Here is a tiny trained network, its code and every weight. The questions are about switching its units off for an input and a target symbol, where a switched-off unit gives its printed mean instead of its output.

import numpy as np


def w(rows, s, z=0):
    codes = np.array(rows[::2]) - 128.0
    scale = np.full(codes.shape[1], s)
    scale[-1] = z or s
    return codes * scale


def f(y):
    return np.maximum(y, 0)


def softmax(a):
    e = np.exp(a - a.max(-1, keepdims=True))
    return e / e.sum(-1, keepdims=True)


def log_softmax(a):
    a = a - a.max(-1, keepdims=True)
    return a - np.log(np.exp(a).sum(-1, keepdims=True))


def net(x, mask):
    ids = ['ΔΛΞΨβεζημπστφω'.index(c) for c in x.split()]
    T = len(ids)
    res = E[ids] + P[:T]
    r = res
    for j in range(2):
        rows = slice(4 * j, 4 * j + 4)
        q, k, v = (r @ M[0][rows].T for M in (Q, K, V))
        z = softmax(np.where(np.tri(T) > 0, q @ k.T / 4**0.5, -1e9)) @ v
        o = O[0][rows]
        res = res + np.where(mask[j], z, o[:, -1]) @ o[:, :-1]
    y = f(res @ A[0][:, :-1].T + A[0][:, -1])
    res = res + np.where(mask[2:18], y, B[0][:, -1]) @ B[0][:, :-1]
    return log_softmax(res[-1] @ U[:, :-1].T + U[:, -1])


Q, K, V, O, A, B = {}, {}, {}, {}, {}, {}
E = w([
[152,112,166,77,142,252,91,150],'Δ',
[211,147,100,149,199,196,118,105],'Λ',
[104,158,82,188,132,147,109,134],'Ξ',
[115,126,88,138,182,119,110,107],'Ψ',
[28,124,144,129,145,118,131,117],'β',
[153,106,165,105,162,173,128,23],'ε',
[94,186,89,157,121,145,132,101],'ζ',
[153,116,113,131,187,183,95,150],'η',
[95,185,152,118,132,188,135,75],'μ',
[84,155,58,119,137,167,106,128],'π',
[139,113,137,169,188,123,130,66],'σ',
[99,170,134,176,167,152,136,110],'τ',
[147,168,124,48,114,190,109,87],'φ',
[182,126,91,90,198,145,104,94],'ω',
],0.026)
P = w([
[132,143,120,178,126,116,252,158],'0',
[80,201,115,217,180,206,100,75],'1',
[95,75,91,72,157,214,226,138],'2',
[109,173,114,137,116,141,91,68],'3',
[97,79,86,72,151,213,224,145],'4',
[146,135,148,83,126,136,81,72],'5',
],0.015)
Q[0] = w([
[135,124,111,186,169,119,193,212],'H0',
[100,85,67,79,151,215,243,73],'H0',
[161,222,71,54,95,146,109,126],'H0',
[143,165,140,183,93,139,17,114],'H0',
[144,121,193,165,45,73,2,107],'H1',
[90,160,137,127,159,112,99,129],'H1',
[83,136,158,119,191,240,139,201],'H1',
[157,140,122,164,82,106,38,117],'H1',
],0.0071)
K[0] = w([
[195,83,99,170,60,148,167,106],'H0',
[195,130,185,170,97,19,244,245],'H0',
[164,157,84,117,229,114,147,63],'H0',
[53,57,108,133,252,171,67,163],'H0',
[25,21,92,100,179,201,35,102],'H1',
[70,119,72,157,156,112,151,65],'H1',
[134,84,198,199,122,156,147,230],'H1',
[120,127,72,110,155,253,34,114],'H1',
],0.0068)
V[0] = w([
[153,68,140,71,230,135,166,94],'H0',
[173,139,215,251,145,83,178,62],'H0',
[176,250,159,216,112,196,182,162],'H0',
[153,168,158,74,112,206,191,59],'H0',
[104,91,156,201,185,193,96,185],'H1',
[64,161,232,127,84,173,121,167],'H1',
[103,100,140,154,128,49,127,101],'H1',
[89,147,178,115,173,130,157,164],'H1',
],0.011)
O[0] = w([
[171,76,149,139,198,77,149,69,206],'H0',
[119,115,132,246,111,74,119,164,219],'H0',
[195,238,92,193,52,117,168,111,255],'H0',
[184,88,116,150,62,122,105,11,213],'H0',
[122,171,211,183,175,129,162,158,235],'H1',
[128,91,244,129,64,162,100,159,168],'H1',
[138,72,88,141,191,132,84,179,108],'H1',
[214,113,202,144,120,136,151,172,236],'H1',
],0.012,0.0095)
A[0] = w([
[176,79,133,181,144,156,37,139,86],'N0',
[116,128,201,170,176,166,60,99,188],'N1',
[47,107,169,100,128,89,98,186,119],'N2',
[100,153,147,127,173,133,112,78,155],'N3',
[121,92,148,100,187,57,209,197,119],'N4',
[171,161,182,86,39,87,14,100,159],'N5',
[112,160,148,56,149,188,24,179,49],'N6',
[31,140,148,117,20,150,135,90,130],'N7',
[162,213,47,144,131,144,34,41,20],'N8',
[203,143,106,114,184,121,42,99,173],'N9',
[140,163,91,193,156,168,90,36,175],'N10',
[1,101,96,118,74,101,42,69,155],'N11',
[123,192,194,185,153,181,109,138,159],'N12',
[138,105,134,115,131,126,245,199,107],'N13',
[110,88,178,67,77,23,42,212,1],'N14',
[77,193,153,204,166,198,147,133,108],'N15',
],0.0092,0.0059)
B[0] = w([
[73,143,121,95,107,114,137,63,170],'N0',
[157,175,115,119,108,87,117,153,218],'N1',
[170,90,123,105,131,136,161,149,153],'N2',
[159,126,129,157,92,156,77,180,164],'N3',
[127,121,69,110,139,179,104,151,160],'N4',
[103,122,120,142,174,188,98,126,171],'N5',
[102,140,68,155,130,78,130,109,136],'N6',
[191,114,126,97,148,156,112,149,162],'N7',
[139,96,174,108,146,77,116,186,208],'N8',
[96,136,164,156,103,158,131,139,169],'N9',
[91,140,100,101,125,149,116,119,252],'N10',
[128,156,219,140,99,145,133,159,134],'N11',
[114,73,108,113,152,100,111,100,254],'N12',
[72,147,185,166,147,122,133,171,167],'N13',
[137,140,5,47,113,140,167,7,138],'N14',
[132,133,138,107,129,133,127,123,231],'N15',
],0.011,0.028)
U = w([
[147,115,131,140,122,155,177,103,162],'Δ',
[156,133,120,109,100,77,188,124,170],'Λ',
[43,254,136,135,105,143,24,141,172],'Ξ',
[123,158,75,147,178,180,122,164,60],'Ψ',
[159,74,213,169,178,103,90,208,137],'β',
[106,65,116,145,78,111,138,99,155],'ε',
[151,128,58,138,59,135,106,181,181],'ζ',
[83,180,179,119,200,126,196,105,3],'η',
[170,62,83,187,85,145,94,152,118],'μ',
[96,185,109,53,115,138,169,140,152],'π',
[124,96,85,199,136,141,113,123,93],'σ',
[139,124,144,202,78,133,136,149,72],'τ',
[190,46,124,66,103,76,106,154,107],'φ',
[145,65,56,57,205,98,158,93,131],'ω',
],0.0079,0.0053)

Each question gives the input, a string of symbols that net reads in full, and the target symbol t.
The units are the heads (4 rows each of Q, K, V and O) and the neurons (one row each of A and B). Each row of codes is followed by its name. A weight is (code - 128) times the scale printed after its matrix; where a second scale follows, it is the last column's (O, A, B and U).
mask holds one flag per unit, heads first, then neurons. A switched-off unit (its flag False) gives its mean, the last column of its rows in O or B, instead of its output. The means were averaged over made-up inputs and are rounded, as every weight is.
A unit's drop is (log p(t) with every unit on - log p(t) with that unit switched off) / (log p(t) with every unit on - log p(t) with every unit switched off).
The circuit of an input: a set's keep is (log p(t) with only the set's units on - log p(t) with every unit switched off) / (log p(t) with every unit on - log p(t) with every unit switched off). Starting from the 12 units with the biggest drops (on a tie, the unit counted first), units are removed one at a time, each time the one whose removal leaves the highest keep (on an exact tie, the one counted first), for as long as the keep stays at least 0.8.
units of the circuit, in order: the units of the circuit, biggest drop first
unit that matters most: the unit with the biggest drop
k most important neurons: the k neurons with the biggest drops, biggest first
heads that matter: for each layer, one digit per head in row order, 1 if its drop is at least 0.15 and else 0, layers parted by /
drop of u: that unit's drop, to one decimal
input ω β β, target ω: heads that matter -> 11
input Δ σ μ, target Δ: units of the circuit, in order -> H0, H1, N7
input ω Δ β Λ, target Ξ: 2 most important neurons -> N10, N9
input ω τ Δ η, target Ξ: unit that matters most -> N10
input σ ω β, target σ: units of the circuit, in order -> H0, H1
input σ ω η Λ Ψ, target σ: units of the circuit, in order -> H0, H1
input ω β Ξ β β ε, target Ξ: heads that matter -> 00
input β Ψ β ω, target Ξ: heads that matter -> 00
input η Λ η ω Ψ, target η: units of the circuit, in order -> H1, N13
input β π β β Λ ω, target Ξ: units of the circuit, in order -> N9, N2
input π β Ψ, target π: heads that matter -> 11
input Λ β σ, target Λ: units of the circuit, in order -> H0, H1
input β β β Δ σ, target β: 3 most important neurons -> N10, N13, N14
input Λ β β ω β σ, target Ξ: unit that matters most -> N12
input φ σ ζ β β, target φ: units of the circuit, in order -> H0, N8, H1
input β τ η Λ Ξ, target β: 2 most important neurons -> N10, N13
input β η η Λ φ, target β: units of the circuit, in order -> H1, H0
input β Ξ ω η, target Ξ: 2 most important neurons -> N9, N2
input φ β τ φ η, target φ: units of the circuit, in order -> N8, H0
input τ ω σ, target τ: units of the circuit, in order -> H0
input π Ξ β η Λ Δ, target Ξ: 2 most important neurons -> N8, N5
input Δ Ψ β Λ, target Ξ: 2 most important neurons -> N10, N2
input Ψ β β, target Ψ: 2 most important neurons -> N4, N12
input Λ β β Λ ζ, target Λ: drop of H1 -> 0.4
input μ β ω, target μ: drop of H0 -> 0.7
